Each row has a name. After each piece below comes the name of the row it's from, unless a question asks for something else. Each question is about the rows just above it. Places in a row count from 0.

[-0.94  0.90 -0.53 -0.54  0.35  0.90  0.66 -1.64  3.17  0.35 -0.09  1.31
  2.34  1.45  0.65  1.61 -0.65  2.20 -0.28 -2.74 -0.68  1.26 -3.21  0.35
  1.66] -> k598
[-1.01  0.88 -0.17 -0.17 -2.73  0.87  0.41 -2.23  2.91  0.09  0.46 -0.36
  2.19  1.75  0.81  2.17 -0.36  2.21 -2.73  0.42 -2.73 -2.73 -3.13  0.15
  1.71] -> k263
[-1.13 -2.06  1.52 -1.45  2.00 -1.11 -0.89  9.05 -4.55 -1.89 -1.35  0.51
  1.73 -3.31  0.19 -2.61  2.57 -4.67 -0.98 -2.01 -0.16 -1.94  0.40  0.03
 -3.49] -> k400
[-0.90  0.49  0.60  0.49 -2.49  0.51 -0.24 -2.02  1.22 -0.13  1.15  0.37
  1.96  1.52  0.82  2.47  0.43  1.18 -0.29  0.47  0.37  1.62 -1.95 -0.25
  0.99] -> k411
[ 1.62 -1.96  0.77  1.17 -1.94  0.26 -0.49 -3.11  0.34  0.17  1.68 -0.44
  0.54  1.54  0.56  2.45  0.46  0.94  0.06  0.85  0.96  1.53 -0.39 -0.45
  0.84] -> k561
How many times does k263 hold [-2.73]?
4
Times [2.20] occurs in k598:
1
[ 1.62 -1.95] begins in row and place
k411, 21
Move every entry of [2.17] by +1 step of 0.01.
[2.18]

[-0.56  0.27  3.45 -3.40 -1.26 -3.40 -4.83  2.05] = k428
[-0.37  1.86  1.88  1.16 -0.88 -1.63 -1.27  0.54] = k526
[-0.97 -6.30 -0.62  8.08 -0.57 -2.75 -6.63  1.86] = k221
[-0.61  3.94  5.88  4.20 -2.24 -3.71 -5.09  2.03] = k997
[ 0.10  1.86  4.84  5.77 -1.68 -3.54 -5.95  2.37] = k567
[-0.36 -0.52  0.68  2.81 -0.48 -1.91 -2.90  0.85] = k97
[ 0.22  2.71  1.46 -1.38  0.13 -0.46  0.61 -0.49] = k96
Times [-0.56] occurs in k428:
1
Shift each entry of [-0.97 -6.30] by -1 times 0.01:
[-0.98 -6.31]
Count of [-1.37] in k96:
0
Shift each entry of [-0.88] by +1 times 0.01:
[-0.87]

[ 2.97 -4.91  3.50 -1.29 -1.27  2.46 -2.15  0.93] = k385
[ 9.31  2.10  0.77  0.12  5.36 -0.02 -4.14  1.81] = k534
[ 0.95  6.81 -0.19 -5.21 -0.19 -0.98  0.95  4.93] = k270
[ 0.35  3.86  1.21  0.46 -1.25 -5.18 -4.69  0.35] = k365
[ 2.42  0.13  2.59  2.52  1.51  1.08 -3.13 -0.80] = k697
Count of [0.35] in k365:
2
Times [0.94] occurs in k270:
0
Count of [0.95] in k270:
2
Shift each entry of [2.52 1.51 1.08] by +1 times 0.01:
[2.53 1.52 1.09]

[ 6.99  8.31 -6.69  8.67] -> k394
[-6.16  7.97  8.36  6.04] -> k65
[-6.16 -7.52 -6.16  7.98] -> k248
[ 7.56 -9.00  6.75  6.92] -> k692
[ 6.53  7.00 -8.28  7.00] -> k11
Row and place where [-6.16  7.97  8.36] starts:
k65, 0
Row and place where [-6.16  7.98] starts:
k248, 2
Where does [7.97 8.36] start? Give its row and place.
k65, 1
Row and place where [ 7.56 -9.00  6.75] starts:
k692, 0
How many times does k11 hold [7.00]?
2
How many times does k248 hold [-6.17]?
0
Where does [8.36 6.04] start? Give its row and place.
k65, 2

[ 1.96 -1.31 -0.29 -0.77 -0.62  0.33 -4.18 -0.09 -0.54 -0.17 -1.63 -0.16
 -0.98 -0.26  0.51 -2.03 -0.32 -0.77 -0.56  1.15  0.63  2.44  5.01 -0.31
 -3.60  0.05  0.07  0.59  0.73  1.05 -0.48 -0.01  0.38  1.66  0.12  0.12
  1.48 -0.26  0.55  1.77  1.70] -> k204
[-2.59 -0.06 -1.01 -1.18 -0.61 -1.86 -0.76 -1.08 -0.30  1.86  0.54 -0.05
 -1.17 -0.62 -3.17 -0.92 -1.73  0.03 -1.45  1.20  0.41 -0.64 -2.55  1.45
  0.62 -1.06 -0.44  1.20 -0.95 -2.63  1.27  0.69 -0.11 -0.58  2.32 -2.78
 -0.82 -0.34  0.30 -0.18  0.42] -> k909
[-2.07 -0.04 -0.34  0.71  1.19  0.08 -3.29 -1.59  0.79 -1.11 -0.15 -0.62
 -0.23  0.44 -0.41  0.93 -2.81  0.26 -1.77 -0.54  1.10 -1.85 -1.66 -0.32
  1.14  0.19  0.62 -0.74  3.01  1.10 -0.42  0.46 -1.79 -3.00 -2.23  0.66
 -0.97 -0.45  1.56  1.97  0.15] -> k81
[ 0.09  0.40  0.35  0.43 -2.21 -0.63 -0.11 -1.73 -1.30  0.69  0.62  0.53
 -1.02  0.03  0.80 -0.04 -1.19  0.54  0.23 -0.35  1.43 -1.32 -0.35 -1.61
 -1.52  0.39  1.59  1.56 -4.72 -0.19  3.37  0.13  0.48 -0.29 -0.80  3.62
  0.26 -2.86  0.12 -1.00  1.75] -> k977
[-0.73  0.67 -1.46 -0.83  0.10  0.25  2.09 -3.08  0.87  2.87 -0.30 -0.03
  0.45  0.37 -0.30 -0.46 -0.97 -1.13  0.71 -0.26  0.12 -1.62  0.42 -0.02
  2.55 -0.82 -1.89  0.89 -0.38  0.18 -2.57  0.55 -2.08  1.86  0.80 -2.60
  0.30  1.16 -1.59 -0.63  1.79] -> k691
[-0.29 -0.49  2.15  0.81 -0.87 -1.62  6.33 -1.40  0.11  0.21  2.08  1.06
  0.96 -0.17  2.60  0.90  1.88  1.59  0.75 -1.28  0.50  2.49 -1.92 -2.15
 -2.33  1.17 -0.20 -1.10  0.93 -1.88 -0.74  0.00  0.35 -0.44 -3.10 -1.87
  0.24  0.31  1.52 -0.15  1.71] -> k831
[-0.41  0.95 -2.81  0.26 -1.77 -0.54  1.10 -1.85 -1.66 -0.32 -0.54 -0.85
  1.56 -0.13  1.14  0.63 -3.12 -3.06 -1.06  1.04  0.00  0.41  0.33  2.10
 -1.17 -0.40  1.63  0.11  1.98  0.02  1.45 -0.11 -0.19 -1.05  1.47  3.26
  0.27 -1.53 -0.39  0.83  1.00] -> k916
[-0.40 -0.41  3.48 -0.62 -0.77 -0.92  7.10  2.36  0.56  0.58  0.07 -0.65
  1.13 -0.11  1.86 -0.07  2.97 -0.57 -0.03  0.47  0.61  2.11  0.50  1.28
  1.79  0.33  1.27  1.29  4.25 -0.36  2.75  0.51  1.45 -0.34  1.00  2.81
  0.61  0.23  0.76 -1.25  6.03] -> k244
[-0.67 -0.70  1.56 -0.55 -0.84  3.21 -2.91  2.77  1.04 -0.44  2.35 -0.20
  2.02  0.26 -0.20  1.11 -1.36 -0.09  1.09  1.18  0.39  0.87  0.62  2.36
 -1.98 -0.52  2.77  0.29  1.68 -1.83 -0.16 -0.06 -1.18 -0.23 -1.06  1.19
 -0.06  0.50 -0.15 -0.20  4.78] -> k297
[ 0.59 -1.79 -1.13 -0.36 -1.46  2.06  3.28 -1.17 -0.98 -0.11  0.65  1.10
  1.42  0.27 -0.10  0.55  1.12 -1.45  0.22  0.98  1.34 -1.69  0.12 -2.15
  1.31 -0.39 -2.23  0.21 -2.53 -0.67  0.14 -0.42 -0.06 -1.86 -0.58  0.36
  1.22 -0.24  0.40  1.45 -1.15] -> k828
[-0.39  0.08  0.28  0.37  0.35  0.28  5.59 -2.50  0.04 -0.96 -2.07  1.21
  0.92 -0.24  0.19  0.16 -4.77 -0.54 -0.19 -1.15 -0.75  1.19  3.11  2.66
  0.04  0.75  1.01  0.74 -4.58  0.35 -0.11 -0.47 -0.52  0.43 -0.69  1.92
  0.13  0.36  1.02  0.48 -5.13] -> k814
[-0.39  0.08  0.28  0.37  0.35  0.28  5.59 -2.50  0.04 -0.96 -2.07  0.62
  0.92 -0.24  0.19  0.16 -4.77 -0.54 -0.19 -1.15 -0.75  1.19  3.11  2.66
  0.04  0.75  1.01  0.74 -4.58  0.35 -0.11 -0.47 -0.52  0.43 -0.69  1.92
  0.13 -1.84  1.02  0.48 -5.13] -> k197
[-0.41  0.93 -2.81  0.26 -1.77 -0.54  1.10 -1.85 -1.66 -0.32] begins in row and place
k81, 14
How many times does k297 hold [-0.19]?
0

[-8.63 -8.63 -0.53 -8.63] : k659
[ 6.35 -1.32 -6.52 -0.44] : k856
[-0.59 -1.49  1.29  2.96] : k881
[ 6.35 -6.52 -1.32 -8.10] : k830
[-2.79 -1.58  1.14  0.27] : k443
[ 5.79 -5.48 -1.09 -9.72] : k287
[-1.09  6.91 -3.51  1.62] : k540
Count of [-8.63] in k659:
3
Row and place where [ 6.35 -6.52 -1.32] starts:
k830, 0
Shift each entry of [6.35] by +1 times 0.01:
[6.36]
[-1.09  6.91] with +1 step of 0.01 on every entry:
[-1.08  6.92]
[-1.32 -8.10] begins in row and place
k830, 2

[-2.67  4.64 -2.64 -3.53 -1.24 -4.24 -2.27  1.57 -0.76 -2.15 -1.65 -9.56
  6.24 -1.27 -1.32 -3.01] : k243
[ 3.01  1.77 -2.75 -0.47 -1.10 -0.79  4.94 -4.41 -4.35  1.68  1.99  3.80
 -5.29 -1.06  1.56  3.30] : k862
[-3.91  0.42 -4.71 -3.50 -3.97 -1.99  1.41 -4.96  0.71  4.99 -6.92  1.05
 -5.16  1.68  2.77  1.46] : k160
[-3.50 -3.96 -1.99  1.41 -4.43 -1.83 -4.48  1.99 -1.65 -2.68  4.64  3.03
 -3.29 -4.39  1.25 -1.76] : k136
[ 1.64  0.40 -0.52 -1.86  3.06  0.26  0.41  6.81 -4.10 -1.61 -0.09 -0.46
 -1.42  0.01  1.87  3.94] : k305
[ 6.80  5.27  4.03  1.26 -5.27  5.01 -0.81 -1.54 -2.84  0.98  4.36  4.48
 -0.60 -1.37  2.27  7.47] : k448
[-7.75  1.32 -1.67 -4.19 -6.61 -0.35 -5.67  0.93 -0.29  3.38 -1.75 -0.62
 -0.85 -5.27 -2.26 -2.49] : k787
[-0.90 -2.59 -0.15 -2.70 -3.57  3.13  3.63  1.18  2.13  6.71 -1.61  1.34
 -4.60 -0.70  2.06 -1.26] : k761
[-3.91  0.42 -4.71 -3.50 -3.97 -1.99 -1.99 -4.96  0.71  0.53 -0.62 -0.05
 -5.05  1.03  3.63 -1.99] : k34
How many times does k34 hold [-1.99]?
3
Where does [-2.68  4.64] start? Give its row and place.
k136, 9
[-1.67 -4.19] with -1 step of 0.01 on every entry:
[-1.68 -4.20]
Where does [-3.50 -3.97 -1.99  1.41] start? Give its row and place.
k160, 3
Shift each entry of [-1.65 -2.68  4.64] by +1 times 0.01:
[-1.64 -2.67  4.65]
[-5.05] with +1 step of 0.01 on every entry:
[-5.04]

[ 0.19 -2.99  1.43 -0.77  8.24 -3.89  4.59  4.32  1.92] = k476
[ 3.15  0.98 -1.27 -1.21  6.02 -4.18  3.35  0.19 -2.98] = k253
[ 4.02  0.47 -1.55  4.28  1.29 -2.41  3.35 -2.98  0.19] = k746
Where does [-2.99  1.43 -0.77  8.24 -3.89] start? Give its row and place.
k476, 1
Row and place where [ 3.35  0.19 -2.98] starts:
k253, 6
[ 0.19 -2.98] begins in row and place
k253, 7

[ 4.19  8.30  6.00 -7.24 -8.44 -5.61 -7.83  7.45 -2.53  0.83  2.98  9.28
  4.78  9.13  8.89 -5.21 -4.08  8.19 -3.32 -0.09  3.14  4.74  2.30 -5.05
 -0.10 -2.68  0.28 -9.07  2.47 -7.75 -5.97 -6.75 -4.71  8.96 -4.11  6.49
  6.13  6.56  2.94  1.22  1.02 -9.01  9.17  6.50  1.27 -0.75 -2.80 -0.88
 -0.18] = k335
[ 2.73  8.17  7.78 -8.88 -7.26  5.37  7.32 -0.47 -6.08  0.30  4.90  2.47
  8.97  4.82 -1.43  6.65 -1.63 -8.41  7.39  6.49  3.52 -2.80  0.64  7.47
 -3.14  9.19  4.84  0.38 -3.16  1.28 -3.13 -6.74 -2.91 -8.86 -0.95  5.57
 -7.13  6.66 -5.49  5.78 -3.10  6.85  8.20  0.47 -1.56 -4.23  7.31 -3.27
  2.02] = k296
[-7.23  4.85  2.38  2.49 -4.49  2.52  4.43 -7.26  4.59  5.33 -4.42 -5.51
 -5.09 -3.09  8.01  6.41 -4.52  5.93 -0.62 -5.06  9.25 -5.90  1.56 -8.88
 -7.88  2.31  7.99  1.13 -7.98  6.03 -9.31 -2.74 -5.24  8.35  6.04 -7.30
  0.02 -1.81 -6.73 -6.68 -4.62 -5.41 -7.74  4.21  8.20 -9.22  5.24 -2.63
 -5.69] = k283
[-6.71 -5.65 -4.41  9.03  2.63 -8.95 -9.01  3.87 -4.49 -5.46  9.28  1.78
 -6.14 -0.73 -1.40 -2.57  1.95  6.24  8.29 -7.79 -2.12 -4.01  1.04  0.91
  4.78  7.49  1.98  8.59  4.89 -2.92 -7.12 -0.52 -6.66  9.28  3.98 -1.23
  0.80 -6.65 -1.75 -1.70 -2.17 -1.29 -7.03  7.58  2.33  3.28  0.97  1.16
  0.72] = k333
[ 0.65  6.54 -1.59 -7.59  4.00  6.85 -7.62 -5.26 -3.93 -1.54  0.66  0.51
  0.43 -7.34 -4.55 -3.35  6.01 -8.62  7.81 -0.63 -8.40  1.17 -3.09  1.87
  4.78 -8.40 -6.82  3.83  0.75  3.83 -5.10 -0.38  9.21 -3.35 -0.47 -3.35
  3.54  3.91  8.22 -7.09  7.06 -9.09 -4.59 -8.64 -8.79 -1.72 -4.10 -1.67
  6.10] = k509
[ 2.73  8.17  7.78 -8.88 -7.26  5.37  7.32 -0.47 -6.08  0.30  4.90  2.47
  8.97  4.82 -1.43  6.65 -1.63 -8.41  7.39  6.49  3.52 -2.80  0.64  7.47
 -3.14  9.19  4.84  0.38 -3.16  1.28 -3.13 -6.74  0.29 -2.60 -0.50 -8.87
  5.74  2.56 -4.62 -6.68 -5.41 -6.73  5.80 -3.99 -3.34 -4.06 -8.58  6.19
 -8.27] = k989
[ 0.79  3.75 -0.34 -4.70 -3.92  6.61 -4.72  2.36  0.47  8.99  8.58  8.02
  7.22  3.58 -4.13 -0.19 -2.27 -3.38 -7.14 -2.24 -7.02 -3.40  6.86  0.87
 -5.23  1.41 -7.66 -2.48  8.03 -6.08 -7.13 -1.08 -3.72 -8.00  5.07  0.41
 -7.23  2.61 -8.61 -3.31 -5.06 -0.42  5.63  8.82  1.36 -3.54 -1.23 -6.80
 -5.53] = k451
[ 0.65  6.54 -1.59 -7.59  4.00  6.85 -7.62 -5.26 -3.93 -1.54  0.66  0.51
  0.43 -7.34 -4.55 -3.35  6.01 -8.62  7.81 -0.63 -8.40  1.17 -3.09  1.87
  4.94 -8.40 -6.82  3.83  0.75  3.83 -5.10 -0.38  9.21  1.57 -0.47  5.30
  3.54  3.91  8.22 -7.09  7.06 -9.09 -4.59 -1.71 -8.79 -1.72 -4.10 -1.67
 -0.58] = k573
Times [-3.35] occurs in k509:
3
Where does [-4.62 -6.68 -5.41 -6.73] start? Give its row and place.
k989, 38
Shift each entry of [ 0.64  7.47 -3.14] by -1 times 0.01:
[ 0.63  7.46 -3.15]

[ 1.87  8.22 -1.49  4.91] -> k663
[ 4.90  4.90 -4.00  4.90] -> k794
[-6.51  3.64 -3.34  0.99] -> k153
[ 2.14  8.21 -1.24  5.01] -> k818
[ 6.62 -3.92  4.74 -0.74] -> k500
[ 1.87 -1.49  4.91  0.99] -> k849
Times [4.89] occurs in k794:
0
Move every entry of [ 3.64 -3.34] by +1 step of 0.01.
[ 3.65 -3.33]
Shift each entry of [ 4.90  4.90 -4.00] by +1 times 0.01:
[ 4.91  4.91 -3.99]
[ 1.87  8.22 -1.49] begins in row and place
k663, 0
Move every entry of [ 1.87 -1.49] by -1 step of 0.01.
[ 1.86 -1.50]

[-4.17  2.26  0.25  4.90  0.37 -1.75 -1.24 -0.74 -1.56 -3.85 -1.53] : k535
[-0.14  0.94 -1.31 -1.45 -1.11 -0.14  1.45  1.45 -2.66 -3.40  2.76] : k364
[-0.13  1.61  3.72 -3.20 -0.45 -0.96  9.04 -6.66  0.18  1.54 -2.44] : k599
[-0.74 -1.53  0.25  4.90  0.37 -1.75 -1.24 -0.74 -4.60 -3.85 -1.53] : k188
[-1.75 -1.24 -0.74 -1.56] begins in row and place
k535, 5
Shift each entry of [-1.56] by +1 times 0.01:
[-1.55]
[-1.45 -1.11 -0.14  1.45] with +1 step of 0.01 on every entry:
[-1.44 -1.10 -0.13  1.46]
Move every entry of [ 3.72 -3.20] by +1 step of 0.01.
[ 3.73 -3.19]
Times [-0.14] occurs in k364:
2
[-0.74 -4.60] with +1 step of 0.01 on every entry:
[-0.73 -4.59]
Row and place where [-0.74 -1.56] starts:
k535, 7

